Below are the code and all the weights of a small trained network. Each question names an input and a target symbol and asks about switching units off, where a switched-off unit gives its printed mean instead of its output.

import numpy as np


def w(rows, s, z=0):
    codes = np.array(rows[::2]) - 128.0
    scale = np.full(codes.shape[1], s)
    scale[-1] = z or s
    return codes * scale


def norm(h):
    return h / np.sqrt((h * h).mean(-1, keepdims=True) + 1e-5)


def f(y):
    return y / 2 * (1 + np.tanh(0.7978845608 * (y + 0.044715 * y**3)))


def softmax(a):
    e = np.exp(a - a.max(-1, keepdims=True))
    return e / e.sum(-1, keepdims=True)


def log_softmax(a):
    a = a - a.max(-1, keepdims=True)
    return a - np.log(np.exp(a).sum(-1, keepdims=True))


def net(x, mask):
    ids = ['αβγζηθλμξπτφψω'.index(c) for c in x.split()]
    T = len(ids)
    res = E[ids] + P[:T]
    u = 0
    for l in range(2):
        q, k, v = (norm(res) @ M[l].T for M in (Q, K, V))
        z = softmax(np.where(np.tri(T) > 0, q @ k.T / 3**0.5, -1e9)) @ v
        res = res + np.where(mask[u], z, O[l][:, -1]) @ O[l][:, :-1]
        u += 1
        y = f(norm(res) @ A[l][:, :-1].T + A[l][:, -1])
        res = res + np.where(mask[u : u + 4], y, B[l][:, -1]) @ B[l][:, :-1]
        u += 4
    return log_softmax(norm(res)[-1] @ U[:, :-1].T + U[:, -1])


Q, K, V, O, A, B = {}, {}, {}, {}, {}, {}
E = w([
[77,97,212,222,125,213,26,71],'α',
[135,109,188,145,112,255,133,72],'β',
[187,152,107,53,41,175,120,143],'γ',
[73,203,95,211,67,91,85,92],'ζ',
[178,208,117,172,164,99,196,160],'η',
[167,123,123,105,140,151,157,159],'θ',
[71,193,84,180,121,190,131,135],'λ',
[48,33,92,117,231,55,127,173],'μ',
[128,189,100,164,170,155,190,140],'ξ',
[190,126,162,97,139,146,172,151],'π',
[162,91,119,126,158,168,157,161],'τ',
[105,109,186,131,127,74,60,108],'φ',
[34,156,122,34,191,166,53,100],'ψ',
[139,82,65,199,119,237,77,127],'ω',
],0.025)
P = w([
[26,143,109,41,248,135,100,51],'0',
[85,125,224,70,157,113,108,219],'1',
[59,115,125,68,168,141,201,121],'2',
[235,180,157,49,212,117,34,119],'3',
[147,95,143,128,135,122,190,232],'4',
[161,131,106,71,164,151,183,11],'5',
[197,89,201,174,132,108,106,255],'6',
[143,102,129,153,106,135,253,129],'7',
[253,95,197,184,141,102,93,103],'8',
[199,87,167,197,112,103,192,179],'9',
],0.0093)
Q[0] = w([
[193,41,128,99,140,92,46,32],'L0H1',
[190,153,123,186,154,55,67,195],'L0H1',
[206,128,116,172,3,237,103,148],'L0H1',
],0.029)
K[0] = w([
[164,160,222,150,159,132,2,221],'L0H1',
[67,83,146,150,87,109,178,240],'L0H1',
[221,148,139,222,28,174,181,98],'L0H1',
],0.028)
V[0] = w([
[118,249,60,123,185,87,162,152],'L0H1',
[141,158,224,204,143,30,137,67],'L0H1',
[114,148,242,59,204,118,189,157],'L0H1',
],0.011)
O[0] = w([
[206,134,179,187,117,143,54,140,238],'L0H1',
[52,61,138,161,56,157,155,254,3],'L0H1',
[58,54,102,223,87,153,211,76,168],'L0H1',
],0.0076,0.0052)
A[0] = w([
[121,110,126,90,137,60,145,119,98],'L0N1',
[130,128,94,48,89,52,106,136,4],'L0N2',
[90,195,86,149,85,84,92,139,220],'L0N3',
[85,144,158,115,33,4,99,96,114],'L0N4',
],0.033,0.0022)
B[0] = w([
[67,44,51,163,149,92,102,127,150],'L0N1',
[132,166,93,64,5,78,192,53,157],'L0N2',
[59,202,220,202,161,41,146,79,245],'L0N3',
[247,60,151,81,59,45,128,100,203],'L0N4',
],0.02,0.012)
Q[1] = w([
[182,112,139,168,119,86,141,198],'L1H1',
[113,143,141,6,142,109,101,152],'L1H1',
[115,161,188,242,125,152,61,61],'L1H1',
],0.015)
K[1] = w([
[173,164,109,184,131,64,153,194],'L1H1',
[94,226,149,22,124,134,94,168],'L1H1',
[119,164,250,186,188,176,144,84],'L1H1',
],0.017)
V[1] = w([
[193,117,70,179,57,160,5,19],'L1H1',
[115,169,175,49,70,121,147,120],'L1H1',
[125,88,119,129,182,42,99,101],'L1H1',
],0.013)
O[1] = w([
[140,88,144,180,65,1,155,229,195],'L1H1',
[159,103,79,223,172,206,166,153,99],'L1H1',
[86,177,214,92,156,164,163,226,251],'L1H1',
],0.0083,0.003)
A[1] = w([
[101,252,92,209,131,128,131,138,25],'L1N1',
[98,130,143,153,69,180,84,149,2],'L1N2',
[68,204,104,185,152,124,98,123,105],'L1N3',
[135,135,53,103,95,167,79,180,54],'L1N4',
],0.039,0.0056)
B[1] = w([
[171,69,85,203,164,135,251,225,254],'L1N1',
[137,173,90,193,98,136,66,134,136],'L1N2',
[102,141,197,87,68,131,139,166,244],'L1N3',
[113,63,63,78,143,216,134,134,140],'L1N4',
],0.026)
U = w([
[123,134,119,177,125,149,185,198,160],'α',
[181,126,31,178,211,70,126,135,66],'β',
[110,113,122,105,147,135,130,111,132],'γ',
[150,69,80,79,132,192,74,166,153],'ζ',
[194,5,168,113,79,113,83,141,2],'η',
[82,70,158,190,101,190,150,36,83],'θ',
[204,176,145,97,182,133,73,152,179],'λ',
[139,195,53,74,80,103,156,123,123],'μ',
[123,133,128,188,72,170,55,128,175],'ξ',
[131,173,171,193,154,62,133,52,137],'π',
[44,104,94,135,190,89,90,135,221],'τ',
[144,103,160,97,160,152,144,98,78],'φ',
[117,123,134,54,224,76,171,108,28],'ψ',
[91,137,202,37,104,153,124,138,84],'ω',
],0.013,0.0056)

Each question gives the input, a string of symbols that net reads in full, and the target symbol t.
The units are the heads (3 rows each of Q, K, V and O) and the neurons (one row each of A and B). Each row of codes is followed by its name. A weight is (code - 128) times the scale printed after its matrix; where a second scale follows, it is the last column's (O, A, B and U).
mask holds one flag per unit, layer by layer, with each layer's heads first. A switched-off unit (its flag False) gives its mean, the last column of its rows in O or B, instead of its output. The means were averaged over made-up inputs and are rounded, as every weight is.
A unit's drop is (log p(t) with every unit on - log p(t) with that unit switched off) / (log p(t) with every unit on - log p(t) with every unit switched off).
The circuit of an input: a set's keep is (log p(t) with only the set's units on - log p(t) with every unit switched off) / (log p(t) with every unit on - log p(t) with every unit switched off). Starting from all 10 units, units are removed one at a time, each time the one whose removal leaves the highest keep (on an exact tie, the one counted first), for as long as the keep stays at least 0.8.
units of the circuit, in order: the units of the circuit, biggest drop first
k most important neurons: the k neurons with the biggest drops, biggest first
top k neurons in layer l: the k neurons of layer l with the biggest drops, biggest first
input μ ψ θ, target ω: units of the circuit, in order : L1N1
input η γ ξ ζ ω π λ τ θ β, target θ: units of the circuit, in order : L1N1; L0N3; L1N3; L0N4
input ω λ τ λ π, target ψ: top 3 neurons in layer 0 : L0N3; L0N4; L0N1
input θ λ γ φ ζ π ψ ξ π π, target η: units of the circuit, in order : L0N3; L1N1; L1N3
input λ λ λ ζ ζ γ β ζ ψ, target ω: 3 most important neurons : L1N1; L0N4; L0N3
input ω λ μ φ π, target ω: 3 most important neurons : L1N1; L0N3; L0N1
input λ φ φ β ψ φ λ τ φ π, target ψ: top 2 neurons in layer 1 : L1N3; L1N1
input ξ τ ζ ζ τ, target ζ: units of the circuit, in order : L0N3; L0H1; L1N4; L1N1
input ψ π ω τ, target θ: units of the circuit, in order : L0H1; L1N1; L1N3
input ζ ζ β λ ζ τ π, target ζ: 3 most important neurons : L0N3; L1N4; L1N1
input λ ψ ζ ζ λ γ θ, target λ: units of the circuit, in order : L0N3; L1N1; L1N3; L0H1
input λ γ ζ λ λ φ ω ξ ξ, target β: 2 most important neurons : L1N3; L0N3
input λ π ζ η φ π, target ξ: 4 most important neurons : L0N3; L1N1; L0N4; L1N2
input ζ ω γ, target μ: top neuron in layer 1 : L1N1
input φ λ λ μ λ φ λ ξ α τ, target η: top 3 neurons in layer 1 : L1N1; L1N3; L1N2
input μ λ φ π β φ θ, target τ: 2 most important neurons : L0N1; L1N1
input φ γ α μ α ξ τ ζ, target π: 2 most important neurons : L0N4; L0N3
input ω φ μ π π λ θ, target θ: 2 most important neurons : L0N3; L1N1
input γ γ λ π, target β: 3 most important neurons : L1N3; L0N3; L1N1
input θ θ ξ μ, target τ: most important neuron : L1N1
input π λ ζ ζ λ λ ζ θ θ, target ζ: top 2 neurons in layer 1 : L1N4; L1N1
input ω ζ θ, target μ: 2 most important neurons : L0N2; L1N1
input π λ π π τ ζ π λ π, target θ: 2 most important neurons : L1N1; L1N3
input τ θ ζ π, target π: 4 most important neurons : L1N1; L1N3; L0N3; L1N4
input λ ζ γ λ ζ β λ π, target τ: top 2 neurons in layer 1 : L1N3; L1N1
input θ τ τ, target π: 2 most important neurons : L1N1; L0N3
input λ ω π, target λ: top 3 neurons in layer 0 : L0N3; L0N4; L0N2
input π π λ γ π φ, target η: top 2 neurons in layer 0 : L0N4; L0N3
